arr =
[[ 15   9  22  16  25   1   7  37  10 -10  -9   6]
 [-21   3 -32 -11 -27   2 -18 -44 -19   1   6  14]
 [-12  -6 -43  -4 -29  -1 -19 -47 -10   2   9   6]
 [ 16   8   2  19  14   5   3  22   5 -12 -20   1]
 [ -8  -1 -51  -3 -28   4 -20 -45 -16  -6  -6   6]
 [ 18  -2   0  15  13   4   8  21   8  -9 -24 -17]
 [-15  -6  -1 -27  -9  -4  -2 -12  -9   4  15   3]
 [ 12   6 -10  16  10   4  -2  13   2 -16 -22   1]]
arr[0][0]: 15
arr[7]: [12, 6, -10, 16, 10, 4, -2, 13, 2, -16, -22, 1]
arr[5][0]: 18
arr[:, 10]: [-9, 6, 9, -20, -6, -24, 15, -22]
arr[4][5]: 4
arr[1][4]: -27
arr[7][10]: -22
arr[1][5]: 2
arr[2][0]: -12
arr[0][11]: 6
arr[4][1]: -1
arr[4]: [-8, -1, -51, -3, -28, 4, -20, -45, -16, -6, -6, 6]
arr[0][10]: -9
arr[:, 2]: [22, -32, -43, 2, -51, 0, -1, -10]
arr[0][4]: 25
arr[4][3]: -3
arr[1][1]: 3
arr[5]: [18, -2, 0, 15, 13, 4, 8, 21, 8, -9, -24, -17]
arr[2][7]: -47
arr[3]: [16, 8, 2, 19, 14, 5, 3, 22, 5, -12, -20, 1]
arr[5][9]: -9
arr[2][10]: 9
arr[4][11]: 6
arr[6][0]: -15
arr[7][11]: 1
arr[7][0]: 12
arr[7][1]: 6
arr[6][6]: -2
arr[0][8]: 10
arr[3][0]: 16
arr[4][7]: -45

data = [[-185.9, -81.5, 228.1, -48.6, 6.9, -140.3, -72.9, -83.2, -23.3, -89.0, -64.4, 6.5, -81.1, -84.0], [79.9, 85.7, 100.7, 134.9, -223.7, 223.7, 130.7, 41.9, 134.3, 112.8, 115.7, -198.6, 158.2, 99.3]]
data[-2][0] = -185.9
data[0][3] = -48.6
data[-1][12] = 158.2
data[1][-5] = 112.8
data[1] = [79.9, 85.7, 100.7, 134.9, -223.7, 223.7, 130.7, 41.9, 134.3, 112.8, 115.7, -198.6, 158.2, 99.3]
data[:, 5] = [-140.3, 223.7]
data[-1][0] = 79.9
data[1][-13] = 85.7
data[-2][5] = -140.3
data[-2][13] = -84.0
data[0][-10] = 6.9
data[0][7] = -83.2
data[-2] = [-185.9, -81.5, 228.1, -48.6, 6.9, -140.3, -72.9, -83.2, -23.3, -89.0, -64.4, 6.5, -81.1, -84.0]
data[1][-1] = 99.3
data[-2][10] = -64.4
data[1][-6] = 134.3
data[:, 11] = [6.5, -198.6]
data[-2][-8] = -72.9
data[:, -5] = [-89.0, 112.8]

grid =
 -8.829   22.339    5.275   12.255  -18.140
  5.690    6.653   -5.806   -8.903    0.329
  1.144   16.100   -3.331   -2.303   -7.920
 -0.557   -5.085  -16.103   -0.173   -6.490
 13.722  -14.690    3.963    7.097   11.211
Rows and columns are counted from 0.
(0, 0) => -8.829
(3, 4) => -6.490
(3, 3) => -0.173
(0, 2) => 5.275
(0, 4) => -18.140
(4, 1) => -14.690
(4, 0) => 13.722
(3, 1) => -5.085
(4, 2) => 3.963
(1, 4) => 0.329
(2, 0) => 1.144
(2, 1) => 16.100
(1, 3) => -8.903
(0, 3) => 12.255
(3, 0) => -0.557

W = [[-1, 10, -8, -6, 16, 14, 4, 4, -9, -24, 42, -10, -9, 10], [5, 0, 0, -8, -1, -8, 6, -2, 2, 20, -23, -14, 0, 3], [-15, 15, -7, -2, -1, 18, 6, -7, -12, -8, -5, -1, 0, 5], [-4, 2, 2, -6, -16, -7, 10, 2, -4, 22, -37, -28, -5, -12], [-1, 8, -8, -6, -4, -11, 7, 5, 9, -12, 7, -20, 7, -8], [-4, -2, -7, -2, -12, 15, 6, 3, 13, 14, -47, 1, 6, -14], [-1, 0, -11, 1, -8, -14, 2, 10, 13, -7, 31, -19, -10, 3], [1, 4, 4, 0, 24, -2, -2, 6, 0, -7, -4, 6, 0, 1], [-6, 5, 25, 1, -10, -16, -12, -3, -3, 34, 13, 10, 1, 15], [1, 4, 0, 3, -13, -2, 1, -8, 5, 0, 15, 11, 0, -3], [-3, -3, -9, 18, 50, -30, -5, 0, -2, -3, -8, 1, 2, -7], [-3, -3, -3, -9, 27, -8, 3, -5, -6, -6, 19, 9, -1, 1], [6, -2, 7, 2, 39, -14, 2, 8, -4, -20, -18, 2, -2, -7], [-2, 6, 1, -2, -16, 19, 6, -1, -3, -11, 12, 3, 3, 12], [5, 5, -2, -12, -33, 11, -1, -6, 7, -17, -26, -27, -6, 2]]
W[0][0] = -1
W[-2] = [-2, 6, 1, -2, -16, 19, 6, -1, -3, -11, 12, 3, 3, 12]
W[-1] = [5, 5, -2, -12, -33, 11, -1, -6, 7, -17, -26, -27, -6, 2]
W[8][-6] = -3
W[9][8] = 5
W[:, 13] = [10, 3, 5, -12, -8, -14, 3, 1, 15, -3, -7, 1, -7, 12, 2]
W[-12] = [-4, 2, 2, -6, -16, -7, 10, 2, -4, 22, -37, -28, -5, -12]
W[:, -3] = [-10, -14, -1, -28, -20, 1, -19, 6, 10, 11, 1, 9, 2, 3, -27]
W[-9][5] = -14
W[0][-2] = -9
W[-12][-14] = -4
W[12][-1] = -7
W[-5] = [-3, -3, -9, 18, 50, -30, -5, 0, -2, -3, -8, 1, 2, -7]
W[:, -10] = [16, -1, -1, -16, -4, -12, -8, 24, -10, -13, 50, 27, 39, -16, -33]
W[5][-13] = -2
W[-12][5] = -7
W[-9][-14] = -1
W[:, 10] = [42, -23, -5, -37, 7, -47, 31, -4, 13, 15, -8, 19, -18, 12, -26]
W[-14][3] = -8
W[11][-4] = 19
W[11][13] = 1
W[10][2] = -9
W[6][10] = 31
W[-10][10] = -47
W[-8][-6] = 0
W[-13][-7] = -7
W[14][-3] = -27
W[-13] = [-15, 15, -7, -2, -1, 18, 6, -7, -12, -8, -5, -1, 0, 5]
W[5] = [-4, -2, -7, -2, -12, 15, 6, 3, 13, 14, -47, 1, 6, -14]
W[-13][2] = -7
W[1][-4] = -23
W[-2][-8] = 6
W[-5][8] = -2
